Here is a tiny trained network, its code and every weight. The questions are about switching its units off for an input and a class, where a switched-off unit gives its printed mean instead of its output.

import numpy as np


def w(rows, s, z=0):
    codes = np.array(rows[::2]) - 128.0
    scale = np.full(codes.shape[1], s)
    scale[-1] = z or s
    return codes * scale


def f(y):
    return np.maximum(y, 0)


def log_softmax(a):
    a = a - a.max(-1, keepdims=True)
    return a - np.log(np.exp(a).sum(-1, keepdims=True))


def net(x, mask):
    res = np.array(x, float).reshape(1, 4) / 4 @ E
    y = f(res @ A[0][:, :-1].T + A[0][:, -1])
    res = res + np.where(mask, y, B[0][:, -1]) @ B[0][:, :-1]
    return log_softmax(res[-1] @ U[:, :-1].T + U[:, -1])


A, B = {}, {}
E = w([
[2,159,117,230,139,40,97],'x0',
[107,124,117,106,116,128,122],'x1',
[66,59,77,155,212,193,221],'x2',
[35,229,222,129,142,176,111],'x3',
],0.0091)
A[0] = w([
[69,116,130,189,131,2,146,32],'neuron 0',
[186,108,181,53,85,195,192,2],'neuron 1',
[68,88,114,154,138,193,219,44],'neuron 2',
[152,30,32,131,128,75,117,206],'neuron 3',
[165,194,153,106,46,65,69,98],'neuron 4',
[81,212,160,128,161,231,123,205],'neuron 5',
],0.0099,0.0025)
B[0] = w([
[137,134,174,74,156,139,33,230],'neuron 0',
[91,116,146,162,197,189,76,206],'neuron 1',
[135,103,144,182,8,233,142,197],'neuron 2',
[126,184,78,81,142,113,155,230],'neuron 3',
[99,149,130,148,55,139,146,245],'neuron 4',
[147,167,107,109,181,33,176,235],'neuron 5',
],0.013,0.011)
U = w([
[141,116,138,204,2,149,171,102],'0',
[129,65,154,140,253,152,6,70],'1',
[147,95,120,136,141,91,169,254],'2',
[140,167,75,78,181,55,249,66],'3',
],0.0077,0.0093)

Each question gives the input, the list of numbers given to net, and the class t.
The units are the neurons (one row each of A and B). Each row of codes is followed by its name. A weight is (code - 128) times the scale printed after its matrix; where a second scale follows, it is the last column's (A, B and U).
mask holds one flag per neuron, in row order. A switched-off neuron (its flag False) gives its mean, the last column of its row in B, instead of its output. The means were averaged over made-up inputs and are rounded, as every weight is.
A unit's drop is (log p(t) with every unit on - log p(t) with that unit switched off) / (log p(t) with every unit on - log p(t) with every unit switched off).
The circuit of an input: a set's keep is (log p(t) with only the set's units on - log p(t) with every unit switched off) / (log p(t) with every unit on - log p(t) with every unit switched off). Starting from all 6 units, units are removed one at a time, each time the one whose removal leaves the highest keep (on an exact tie, the one counted first), for as long as the keep stays at least 0.8.
circuit, biggest first: the units of the circuit, biggest drop first
k most important neurons: the k neurons with the biggest drops, biggest first
drop of u: that unit's drop, to one decimal
input [-6,1,-4,-5], class 1: 3 most important neurons : neuron 1; neuron 5; neuron 2
input [1,3,3,6], class 3: circuit, biggest first : neuron 5
input [-2,-6,7,5], class 0: 3 most important neurons : neuron 2; neuron 3; neuron 0
input [8,-5,-6,-4], class 1: 2 most important neurons : neuron 0; neuron 2
input [4,1,6,-6], class 0: 2 most important neurons : neuron 2; neuron 5
input [-3,-5,-3,7], class 3: 2 most important neurons : neuron 5; neuron 2
input [2,3,3,0], class 0: 2 most important neurons : neuron 2; neuron 5
input [-6,-5,-5,-6], class 1: 2 most important neurons : neuron 1; neuron 5
input [-6,-7,-1,8], class 3: 2 most important neurons : neuron 5; neuron 0
input [-3,4,5,5], class 0: 2 most important neurons : neuron 2; neuron 3
input [8,-5,7,-6], class 1: 2 most important neurons : neuron 0; neuron 4
input [5,-3,1,8], class 3: 2 most important neurons : neuron 5; neuron 1
input [8,5,-3,6], class 1: drop of neuron 2 : 0.1
input [1,-3,-2,-7], class 3: drop of neuron 4 : 0.0
input [7,7,5,-3], class 1: drop of neuron 0 : 2.4
input [-3,0,-2,-7], class 3: circuit, biggest first : neuron 3
